In the rows, 128 means zero.
Here are made-up objects, facts about them, and rows of numbers that follow some of those facts. Name the object behind each unnamed row.

Facts:
skezok: is of sort; daskama: refers to; nefos: uses; geru: points at
z_150 {skezok=katir, daskama=z_670, nefos=z_740}
z_703 {skezok=guklos}
z_959 {skezok=katir, nefos=z_48, z_740, z_117, geru=z_4, z_587}
z_197 {skezok=katir, nefos=z_565}
z_565 {skezok=guklos, daskama=z_988, geru=z_19}
z_920 {skezok=skitruzek, daskama=z_265, nefos=z_752, z_365, z_879, z_999, z_705, z_601}
z_4 {skezok=katir, geru=z_703}
z_172 {skezok=guklos, daskama=z_39, nefos=z_117, geru=z_242}
z_847 {skezok=katir, daskama=z_451, geru=z_19}
z_879 {skezok=guklos, daskama=z_48}
z_365 {skezok=katir}
z_670 {skezok=guklos, daskama=z_491}
z_287 {skezok=katir, daskama=z_173, geru=z_641}
z_411 {skezok=katir, daskama=z_175}
z_999 {skezok=guklos}
z_587 {skezok=katir, daskama=z_668, geru=z_971}
z_409 {skezok=guklos, daskama=z_683}
z_462 {skezok=guklos, nefos=z_242, z_164, z_847}
z_634 {skezok=guklos, daskama=z_666, geru=z_321}
z_771 {skezok=skitruzek}
z_28 {skezok=katir}
z_318 {skezok=guklos, daskama=z_215, nefos=z_47, z_847}
z_173 {skezok=guklos, daskama=z_493}
z_756 {skezok=katir, daskama=z_287, geru=z_576, z_321}
z_643 {skezok=katir, daskama=z_677}
z_329 {skezok=skitruzek, daskama=z_841, nefos=z_971, geru=z_576}
z_375 {skezok=katir, daskama=z_486}
z_946 {skezok=katir, nefos=z_807, z_365}
z_610 {skezok=guklos, geru=z_48}
z_765 {skezok=guklos, daskama=z_434, nefos=z_441, z_825, z_981, z_39, geru=z_491, z_19}
z_584 {skezok=katir, nefos=z_48, z_164, z_572}
z_635 {skezok=skitruzek, nefos=z_121, z_295}
z_47 {skezok=skitruzek, daskama=z_572}
z_925 {skezok=katir}
z_233 {skezok=katir, nefos=z_565, geru=z_242, z_333}
z_990 {skezok=skitruzek, geru=z_526, z_836, z_333}
z_368 {skezok=skitruzek, daskama=z_703, nefos=z_576}
z_710 {skezok=katir, daskama=z_441}
z_490 {skezok=guklos, nefos=z_756, z_641}
z_923 {skezok=skitruzek, daskama=z_137, nefos=z_433, z_331, z_705}
z_175 {skezok=skitruzek, daskama=z_309, nefos=z_365, z_717, z_705}
z_491 {skezok=katir, geru=z_601}
z_668 {skezok=guklos}
z_799 {skezok=skitruzek}
z_877 {skezok=katir, daskama=z_995, geru=z_836}
z_641 {skezok=katir, daskama=z_234, geru=z_576}
z_394 {skezok=guklos, daskama=z_212}
z_302 {skezok=katir}
z_826 {skezok=katir, daskama=z_20}
z_20 {skezok=katir, daskama=z_433}
z_272 {skezok=skitruzek}
z_427 {skezok=guklos}
z_265 {skezok=guklos, daskama=z_480, nefos=z_117}
z_154 {skezok=skitruzek, daskama=z_852, nefos=z_580}
z_234 {skezok=skitruzek, daskama=z_717}
z_385 {skezok=guklos}
z_980 {skezok=skitruzek}
z_215 {skezok=skitruzek, daskama=z_692, nefos=z_272, z_240, z_28}
z_19 {skezok=katir, daskama=z_533, geru=z_321, z_971}
z_576 {skezok=katir}
z_245 {skezok=skitruzek, daskama=z_905}
z_580 {skezok=guklos, daskama=z_396}
z_905 {skezok=guklos, daskama=z_380, nefos=z_427, z_610, z_479, geru=z_60}
z_164 {skezok=skitruzek}
z_214 {skezok=guklos, daskama=z_479, geru=z_172}
z_785 {skezok=skitruzek, geru=z_272, z_60}
z_362 {skezok=katir, daskama=z_394, geru=z_580}
z_683 {skezok=skitruzek, daskama=z_890, nefos=z_771, z_772, z_454}
z_981 {skezok=guklos, daskama=z_714}
z_121 {skezok=skitruzek, daskama=z_352}
z_38 {skezok=katir, daskama=z_807}
z_390 {skezok=guklos, nefos=z_409, z_668, z_411, z_662}
z_720 {skezok=skitruzek, daskama=z_643, nefos=z_28, z_785, geru=z_565, z_19}
z_240 {skezok=guklos, daskama=z_765, geru=z_576}
z_60 {skezok=guklos, daskama=z_879}
z_717 {skezok=katir, daskama=z_219}
z_451 {skezok=katir, nefos=z_342}
z_971 {skezok=katir}
z_940 {skezok=katir, daskama=z_342, geru=z_971}
z_379 {skezok=skitruzek, daskama=z_940, geru=z_565, z_971, z_60}
z_692 {skezok=guklos, daskama=z_454, nefos=z_427, z_409, geru=z_971}
z_493 {skezok=guklos, daskama=z_295}
z_434 {skezok=guklos, daskama=z_150}
z_333 {skezok=katir, daskama=z_148}
z_92 {skezok=guklos, daskama=z_28, nefos=z_705}
z_486 {skezok=skitruzek, nefos=z_111, z_606}
z_380 {skezok=guklos, daskama=z_925}
z_185 {skezok=guklos, daskama=z_834, nefos=z_295, z_370, z_39}
z_33 {skezok=guklos, nefos=z_710, z_772, z_641, z_362, z_740, z_610, z_214}
z_275 {skezok=skitruzek, daskama=z_836, geru=z_601}
z_242 {skezok=katir, daskama=z_362, geru=z_321}
z_526 {skezok=katir, nefos=z_825, geru=z_836}
z_751 {skezok=guklos, nefos=z_756, z_4}
z_836 {skezok=katir, daskama=z_814, geru=z_971}
z_16 {skezok=skitruzek, nefos=z_302, z_164}
z_533 {skezok=guklos, daskama=z_164}
z_844 {skezok=katir, daskama=z_720}
z_662 {skezok=katir}
z_536 {skezok=guklos, daskama=z_957, nefos=z_231}
z_825 {skezok=guklos, daskama=z_331, geru=z_610}
z_601 {skezok=guklos, geru=z_333}
z_117 {skezok=katir, daskama=z_185, geru=z_683, z_333}
z_995 {skezok=guklos}
z_433 {skezok=skitruzek, geru=z_703}
z_174 {skezok=skitruzek, daskama=z_799, nefos=z_703, z_634}
z_810 {skezok=skitruzek, daskama=z_462, nefos=z_242, z_624}
z_890 {skezok=guklos, nefos=z_245, z_662}
z_448 {skezok=guklos, nefos=z_380, z_214}
z_116 {skezok=skitruzek, daskama=z_260}
z_539 {skezok=skitruzek, daskama=z_536, geru=z_971}
z_624 {skezok=guklos, daskama=z_981, geru=z_321}
z_633 {skezok=katir, geru=z_836}
z_606 {skezok=katir, daskama=z_190}
z_479 {skezok=katir, daskama=z_847}
z_957 {skezok=skitruzek, daskama=z_990}
z_807 {skezok=katir}
z_341 {skezok=guklos, geru=z_333}
z_189 {skezok=katir, nefos=z_539, z_634}
z_834 {skezok=skitruzek, geru=z_643}
z_740 {skezok=katir}
z_231 {skezok=katir}
z_454 {skezok=katir, daskama=z_810}
z_219 {skezok=guklos, daskama=z_341, nefos=z_740, z_634, z_624, z_117}
z_39 {skezok=skitruzek}
z_869 {skezok=katir, daskama=z_771}
z_308 {skezok=guklos, daskama=z_318}
z_988 {skezok=skitruzek}
z_304 {skezok=katir, daskama=z_826, nefos=z_295, z_981}
z_841 {skezok=guklos, daskama=z_47}
z_8 {skezok=skitruzek, daskama=z_54, nefos=z_995}
z_295 {skezok=guklos}
z_677 {skezok=guklos, nefos=z_668, z_799}
z_54 {skezok=skitruzek, nefos=z_988}
z_342 {skezok=guklos, daskama=z_365}
z_609 {skezok=guklos, daskama=z_756, nefos=z_752, z_981, z_479}
z_148 {skezok=guklos, daskama=z_946}
z_563 {skezok=guklos, geru=z_940, z_634, z_971}
z_978 {skezok=skitruzek, nefos=z_752, z_772, z_610}
z_352 {skezok=skitruzek, daskama=z_606, nefos=z_302}
z_111 {skezok=guklos, daskama=z_978}
z_666 {skezok=skitruzek, nefos=z_610}
z_137 {skezok=katir, nefos=z_606, z_601, z_434}
z_705 {skezok=skitruzek, daskama=z_844}
z_370 {skezok=katir, daskama=z_117}
z_480 {skezok=katir, daskama=z_375, nefos=z_539, z_365, z_212}
z_572 {skezok=katir, daskama=z_302}
z_146 {skezok=katir, daskama=z_920, nefos=z_397, z_785}
z_397 {skezok=skitruzek, daskama=z_633}
z_772 {skezok=katir}
z_396 {skezok=skitruzek, daskama=z_116, nefos=z_493, z_479, geru=z_971}
z_309 {skezok=guklos, daskama=z_174, nefos=z_302, z_341, z_28}
z_331 {skezok=katir}
z_852 {skezok=skitruzek, nefos=z_841, z_980, z_957, geru=z_242}
z_67 {skezok=katir, daskama=z_772, nefos=z_834, z_740, z_990, z_825, z_814}
z_190 {skezok=katir, daskama=z_146}
z_752 {skezok=katir, daskama=z_385}
z_814 {skezok=guklos, daskama=z_121, geru=z_318}
z_441 {skezok=guklos, daskama=z_397}
z_48 {skezok=katir, daskama=z_624, geru=z_19}
z_321 {skezok=guklos, daskama=z_409, nefos=z_4, z_576, geru=z_971}
z_714 {skezok=skitruzek, daskama=z_38}
z_936 {skezok=guklos, daskama=z_60, nefos=z_772, z_610}
z_212 {skezok=guklos, daskama=z_526}
z_260 {skezok=guklos, daskama=z_710, nefos=z_295}
z_524 {skezok=katir, daskama=z_370}

Some rows with their names:
z_923: [113  98 114 119  87  91 123 117 115 180 137 174 137 138 142 126 136 142
 134 115 105 165 101 102 122 130  73 125 127 149 116 146 132 155 138]
z_434: [138 100 127 129 147 110 144 139 146 118 139 129  99 146 127 148  91 130
 128 121 111 143 130 123 122 133 143 127 120  99 126 129 131 119 123]
z_606: [139 147 144 114 116 150  97 121 101 167 112  67 123 121 159 168 109 134
 117 146  93 124 109 121 153 129  51 126 105  90 138 148 125 126 119]
z_826: [129 142 126 123 126 136 124 120 116 157 127 110 139 122 129 122 133 137
 132 147 117 128 133 136 128 130 102 131 120 132 129 131 132 134 144]
z_717: [143 131 131 122 127 111 128 117 131 187 117  99 113 128 138 143 108 148
 129 140 108 133 124 131 114 133  90 130 108 111 121 146 134 152 148]
z_920: [ 98 100 139 108  53 101  84 120 102 223 102 170 147 137 170 129 140 152
 132 108  96 180  89  76 113 129  60 116 120 123 119 158 124 114 103]
z_121: [146 134 131 126 114 154  95 120  91 133 126  99 118 116 173 166 127 112
 110 127 124 132  83 110 155 123  46 126 122 117 139 135 118 130 105]
z_480: [102 129 151  99  71 132  80 126 100 205 100 132 166 136 144 121 142 156
 136 133  76 149 131 100 117 126  90 118 115 114 129 158 127  98 117]
z_841: [130 110 123 130 152 127 141 142 138  96 142 127 116 139 120 139 104 121
 127 127 123 136 134 131 132 129 157 128 129 106 139 118 132 105 127]
z_47: [156 132 115 133 137 121 123 127 106 117 135 103 130 119 124 138 131 119
 123 134 145 124 104 131 115 124 109 129 145 160 147 120 122 138 138]
z_397: [153 124 115 134 139 114 129 126 109 121 141  96 125 118 121 139 125 122
 123 135 129 127  92 132 108 120 102 128 135 162 148 120 127 136 144]
z_240: [121 112 120 124 147 124 151 143 118  63 158 121 119 140  90 144 112 117
 125 137  88 117 152 130 139 117 151 121 129 127 140 126 130 107 130]
z_869: [122 144 125 118 119 140 118 121 110 147 132 119 139 129 122 130 128 133
 129 145 123 130 144 132 139 126 109 131 123 136 130 139 130 144 148]
z_67: [ 84 161 130 119 101 156 108 116 122 136 119 188 159 132 132  87 164 132
 136 126 153 117 157 130 160 130 135 132 129 149 108 132 126 142 132]
z_454: [128 163 136 135 138 139 121 118 135 138 107 107 124 125 134 128 123 134
 126 135 156 108 136 141 124 133 144 134 123 126 119 130 126 149 138]
z_185: [ 90 105 125 123 118 133 132 136 149 123 137 194 128 143 128 100 132 129
 137 109 122 152 137 117 141 134 153 127 126 108 116 121 133 104 115]
z_536: [109  95 120 123 131 133 139 141 140 111 151 165 129 139 122 116 123 127
 133 118 109 147 131 119 143 129 148 126 127 114 128 117 131 104 122]
z_740: [146 209 140 147 162 160 115 119 128  87  97  83 122 119 126 134 117 120
 117 146 196  78 157 151 126 134 185 137 138 135 123 118 115 142 133]
z_490: [ 96 114 129 130 125 143 130 137 151 103 130 189 127 142 131 105 134 123
 134 108 146 135 136 122 147 133 174 126 133 114 115 116 128 108 108]
z_272: [156 125 111 128 140 119 127 126  99 122 143  94 139 117 117 139 131 122
 124 138 123 133 100 129 105 121  96 125 141 161 152 120 123 127 145]
z_28: [163 135 122 127 153 139 127 128 110 140 138  47 127 107 115 138 125 128
 126 159 111 118 124 151 108 122 115 131 123 132 158 115 129 123 152]

Which object is each row?
No name comes twice in this set of rows, the named rows included.
[116 115 122 127 139 127 138 138 132  91 150 159 128 149 118 134 112 121
 131 128 119 139 145 121 146 124 149 127 128 116 129 122 131 114 127] => z_308
[132 149 124 129 112 130 137 119 127 152 103 125 151 102 139  98 153 139
 133 121 159 112 162 141 139 136 111 129 122 119 123 133 129 133 118] => z_526
[108 130 141  98  84 159  85 125  83 167 129 115 176 116 138 120 152 134
 133 142  81 132 123 117 147 118  74 121 116 124 148 140 127  91 117] => z_146
[127 121 120 129 147 125 140 141 131  82 148 135 120 148 109 144 101 120
 128 130 125 131 152 124 143 127 145 128 129 119 132 126 131 114 131] => z_580
[131  98 120 118  97 104 129 130 119 145 150 129 147 116 111 120 164 113
 137 129 106 147  83 132 141 114  85 133 140 180 140 134 128 125 137] => z_720
[128  98 114 126  99 108 131 121 115 159 131 141 132 116 126 102 164 134
 132 116  99 134  84 118 111 125 106 119 132 155 129 129 126 137 121] => z_852
[112 136 125 116 104 139 119 117 121 164 124 146 146 123 135 102 147 139
 136 134 128 127 139 134 140 131 125 130 120 132 120 132 131 137 135] => z_189
[113 151 152 111  99 145  81 129  92 166  98  87 169 123 131 136 131 141
 130 146  98 130 136 117 115 121 113 120 125 124 148 144 120  94 120] => z_375
[106 137 124 114 108 161 115 121 113 138 137 145 165 117 121  89 164 127
 138 139 132 120 138 141 147 125 120 130 133 151 136 119 130 122 139] => z_584
[130 114 129 134 161 133 139 142 147  92 132 128 107 130 126 129 114 120
 126 121 136 128 115 131 122 135 170 128 135 106 134 108 126 101 113] => z_703
[120 101 128 136 134 105 153 132 159 122 130 142  72 149 144 148  83 139
 125 116 122 157 134 130  92 132 130 129 111  94 121 140 133 115 131] => z_879
[ 69 125 131 132 111 150 126 133 160 103 121 228 131 146 136  82 150 123
 137  94 170 131 147 116 152 134 189 129 139 114  96 113 124 112  98] => z_33
[140 162 126 128 145 150 120 123 112 117 128  87 144 116 118 124 133 122
 127 153 138 104 142 149 128 126 132 133 129 145 141 117 127 132 145] => z_572
[145 128 150 118 101 176 120 125 101 147 124 110 158  93 176 151 148 126
 114 127 114 118 156 115 188 120  13 130 101  96 138 141 134 141 106] => z_836
[ 85 106 127 125 109 119 135 132 152 129 131 219 119 157 136 113 123 137
 136 102 133 150 145 107 157 136 153 127 125 106  96 135 133 121 114] => z_609

The same objects again, as new rows of numbers:
Known rows:
z_370: [127 131 139 123 120 116 144 129 102 154 128 162 141 109 125 110 129 139
 105 111 125 151 135 143 161 135]
z_92: [146 139 151 121 149 112 122 138 172 138 129  99 108 140 151 154 101 127
 160 105 109 141 146 146 147 123]
z_342: [159 182 161  74  37 185 103 144  84 127 142 210 112 135 149 123 101 147
 125 123 126 218  84 159 200 107]
z_441: [118 129 154 108 108 124 111 132  58 127 131 133 145 126 122 129 110 125
 142 114 132 174 131 157 140 138]
z_265: [150 136 146 112 146 151 121 135 162 134 129  94 101 135 142 155  87 126
 140 109 114 142 136 151 148 121]
z_375: [138 139 134 125 133 140 139 131 132 151 126 123 117 115 123 130 123 139
 111 109 117 159 137 152 144 127]
z_587: [137 138 137 160 150  75 148 140 123 118 120 121 106 120 134 137 123 157
 160 116 102 163 144 141 119 129]
z_981: [124 129 155 107 102 132 111 131  56 124 131 132 148 126 127 129 110 121
 144 115 132 168 130 158 142 138]
z_609: [146 146 147 118 160 106 117 138 176 126 128 101 110 135 139 161  96 135
 152 106 111 147 144 156 144 125]
z_38: [139 136 132 130 127 144 137 129 139 143 129 136 119 115 127 130 117 141
 116 108 117 159 132 152 136 131]
z_185: [144 132 149 104 151 149 131 134 163 137 128 112 114 135 147 144  79 125
 131 107 115 114 139 143 157 118]
z_329: [114 171 114 185 127  23 192 139 206 122 133 109 138 116 205 150 101 141
 104  94 119  91 137 109 120 157]
z_60: [122 115 148 129 131 114 126 140 130  93 123 113 119 124 127 140  77 138
 178 118 113 137 124 142 133 125]
z_146: [154 137 130 134 150 150 149 133 183 158 126 114 100 120 130 140 112 144
 111 108 109 141 142 147 145 120]
z_624: [ 98 133 152 118 117  85 128 139  17  82 120 122 142 123 136 128 107 142
 151 127 135 163 132 153 114 140]
z_668: [121 117 154 101  92 164 114 130  32 135 129 119 141 126 115 130 109 117
 138 120 134 184 123 157 132 137]
z_164: [148 129 121 138 104 159 155 127  93 164 124 146 134 103 101 108 148 142
  82 117 122 162 127 138 139 134]
z_799: [146 126 129 137 110 152 161 129  88 172 123 152 138 100  92 106 146 142
  79 117 125 155 129 135 151 132]
z_633: [125 152 121 128 144 159 146 130  87 134 111 110 101 110 102 131 112 152
 117 125 119 136 132 156 112 122]
z_231: [120 193 131 113  37 109 142 137 129 160 142 186 135 118 168 122  94 127
 110 105 126 167  91 135 174 134]
z_486: [170 133 115 146 149 190 161 130 184 168 122 113 100 108 109 135 119 145
  75 109 111 133 129 141 138 119]

Name these rows:
No name comes twice in this set of rows, the named rows included.
[149 154 113 172 148  79 182 127 243 167 131 140 133 118 170 130 110 133
  96  89 103  80 143 111 145 137] => z_8
[151 148 131 141 183 120 152 135 145 136 114 116  96 115 129 144  98 151
 120 120 107 135 142 153 123 116] => z_959
[186 199 138  79  95 233 129 146 205 152 138 198  69 119 136 135  81 165
  68 122 110 167  83 159 202  90] => z_451
[102 128 157 135  95  62 120 143  24  74 134 110 149 129 163 140 132 145
 163 121 135 203 137 153 116 154] => z_240
[166 126 109 148 185 222 157 130 144  94 110 131 105 103  98 120 139 187
  75 124 113 134 140 159  95 119] => z_852
[137 128 146  98 134 187 123 134 156 140 128  98 108 130 131 148  72 120
 121 115 120 132 131 152 146 119] => z_462
[143 138 108 157 130 151 184 123 199 176 126 123 127 112 157 127  91 127
  76  97 117  79 128 114 139 135] => z_54
[145 133 126 151 150 137 159 125  48 135 122 168 151  97  97 106 127 143
  80 121 122 154 120 145 117 131] => z_433
[120 128 149 109 108 125 103 133  44 119 130 114 140 125 111 140 121 123
 153 114 130 199 126 164 124 142] => z_434
[146 144 129 111 156 178 138 132 176 147 129 122 107 107 114 142  88 144
  82 110 118 127 126 160 138 123] => z_946
[100 109 139 149  81 109 151 143 118  81 133 133 142 107 157 113 121 168
 140 115 127 149 117 128 137 151] => z_576
[121 133 156  96 120 113 113 132  37 138 128 128 146 127 119 131 119 120
 134 116 131 177 136 161 146 131] => z_814
[144 140 126 120 151 183 142 130 168 154 123 113 100 112 120 142  98 141
  92 111 117 137 130 152 143 121] => z_137
[136 160 123 162 165  44 155 136  84 108 118 163 146  96  96 123 148 169
 112 119 118 158 137 148 101 137] => z_539
[125 133 132 159 142 111 151 134 111 103 118 125 114 114 139 128 109 160
 142 119 112 149 128 145 107 133] => z_940

